Below is a small trained network, with its code and all its weights. Each question gives an input and a class and asks what happens when units are switched off, that is, made to give their printed mean instead of their output.

import numpy as np


def w(rows, s, z=0):
    codes = np.array(rows[::2]) - 128.0
    scale = np.full(codes.shape[1], s)
    scale[-1] = z or s
    return codes * scale


def f(y):
    return y / 2 * (1 + np.tanh(0.7978845608 * (y + 0.044715 * y**3)))


def log_softmax(a):
    a = a - a.max(-1, keepdims=True)
    return a - np.log(np.exp(a).sum(-1, keepdims=True))


def net(x, mask):
    res = np.array(x, float).reshape(1, 8) / 4 @ E
    y = f(res @ A[0][:, :-1].T + A[0][:, -1])
    res = res + np.where(mask, y, B[0][:, -1]) @ B[0][:, :-1]
    return log_softmax(res[-1] @ U[:, :-1].T + U[:, -1])


A, B = {}, {}
E = w([
[133,76,180,217,76,121,113,178,95,192,72,58],'x0',
[209,203,108,89,108,190,119,126,139,102,135,140],'x1',
[183,179,75,151,33,174,193,129,98,109,109,176],'x2',
[131,107,240,115,83,138,109,106,190,192,84,189],'x3',
[154,116,133,82,108,205,192,39,38,184,204,122],'x4',
[64,155,218,73,108,62,170,108,65,101,189,79],'x5',
[5,156,180,1,123,48,150,214,108,142,155,83],'x6',
[97,152,73,184,128,126,89,111,88,168,153,112],'x7',
],0.0095)
A[0] = w([
[168,145,88,137,68,169,254,138,43,103,134,98,95],'n1',
[108,157,161,39,118,95,161,209,213,128,69,194,197],'n2',
[101,147,89,93,244,65,97,141,184,45,154,123,182],'n3',
[69,62,76,116,166,132,126,128,80,160,170,102,3],'n4',
[67,35,198,139,137,14,104,193,122,169,108,70,148],'n5',
[150,86,169,87,181,176,157,79,147,181,133,162,78],'n6',
],0.0097,0.0021)
B[0] = w([
[125,114,154,61,125,153,146,96,42,110,232,132,203],'n1',
[16,160,138,151,169,130,138,55,194,162,192,157,227],'n2',
[83,131,88,152,37,144,90,117,100,37,201,70,214],'n3',
[82,160,75,143,172,33,116,58,178,179,99,89,164],'n4',
[140,7,45,206,123,172,68,57,123,100,138,175,252],'n5',
[186,71,182,96,169,133,215,75,71,137,201,166,171],'n6',
],0.011,0.018)
U = w([
[118,101,90,173,106,152,102,113,162,114,111,133,162],'0',
[214,150,90,172,165,177,101,189,152,164,54,135,106],'1',
[169,70,120,123,120,146,144,116,111,111,134,173,166],'2',
[63,169,157,106,160,87,165,110,135,175,133,117,138],'3',
[82,167,149,53,85,120,142,146,95,101,149,85,136],'4',
[113,114,148,15,137,32,226,241,160,125,12,77,7],'5',
[112,108,151,8,148,39,199,244,161,119,22,91,7],'6',
[109,116,149,9,132,32,218,235,159,125,11,79,7],'7',
],0.017,0.016)

Each question gives the input, the list of numbers given to net, and the class t.
The units are the neurons (one row each of A and B). Each row of codes is followed by its name. A weight is (code - 128) times the scale printed after its matrix; where a second scale follows, it is the last column's (A, B and U).
mask holds one flag per neuron, in row order. A switched-off neuron (its flag False) gives its mean, the last column of its row in B, instead of its output. The means were averaged over made-up inputs and are rounded, as every weight is.
A unit's drop is (log p(t) with every unit on - log p(t) with that unit switched off) / (log p(t) with every unit on - log p(t) with every unit switched off).
The circuit of an input: a set's keep is (log p(t) with only the set's units on - log p(t) with every unit switched off) / (log p(t) with every unit on - log p(t) with every unit switched off). Starting from all 6 units, units are removed one at a time, each time the one whose removal leaves the highest keep (on an exact tie, the one counted first), for as long as the keep stays at least 0.8.
circuit, biggest first: the units of the circuit, biggest drop first
unit that matters most: the unit with the biggest drop
top k neurons: the k neurons with the biggest drops, biggest first
drop of u: that unit's drop, to one decimal
input [5,1,1,-6,4,-3,8,-2], class 2: circuit, biggest first => [n3]
input [8,-1,3,-5,2,7,0,5], class 2: circuit, biggest first => [n1; n5]
input [6,1,8,1,-7,-7,-2,-3], class 1: top 2 neurons => [n3; n5]
input [7,8,4,3,-1,8,7,-2], class 3: top 2 neurons => [n2; n3]
input [-2,-8,-5,3,7,-2,-8,7], class 3: top 2 neurons => [n5; n4]
input [-3,-2,5,4,-4,7,6,-6], class 0: top 2 neurons => [n5; n1]
input [-3,-3,7,2,-6,7,1,-1], class 3: top 2 neurons => [n2; n5]
input [-8,4,-2,3,1,-1,0,-4], class 3: top 4 neurons => [n5; n2; n1; n6]
input [1,7,-3,-6,6,0,-1,-6], class 4: top 2 neurons => [n5; n1]
input [-8,1,-3,7,-3,-6,-7,6], class 2: top 2 neurons => [n6; n2]
input [-7,3,-7,-3,1,-7,7,-3], class 4: top 2 neurons => [n3; n5]
input [-6,-3,6,1,5,3,7,4], class 3: top 2 neurons => [n3; n4]
input [1,-4,2,-4,1,0,-6,0], class 2: top 3 neurons => [n2; n3; n1]
input [-4,7,-2,4,3,-8,-6,3], class 2: unit that matters most => n6
input [8,-4,7,-6,-1,0,8,-7], class 0: top 3 neurons => [n5; n6; n2]
input [0,-6,8,-6,-2,3,-3,7], class 4: top 3 neurons => [n5; n1; n2]
input [-2,1,-7,0,2,-2,7,2], class 0: drop of n5 => 0.1
input [5,7,4,8,-5,1,3,-6], class 3: drop of n2 => 0.8
input [8,-5,6,-5,0,3,0,-2], class 2: drop of n1 => 0.5
input [-2,8,1,6,-6,0,8,1], class 3: circuit, biggest first => [n2]
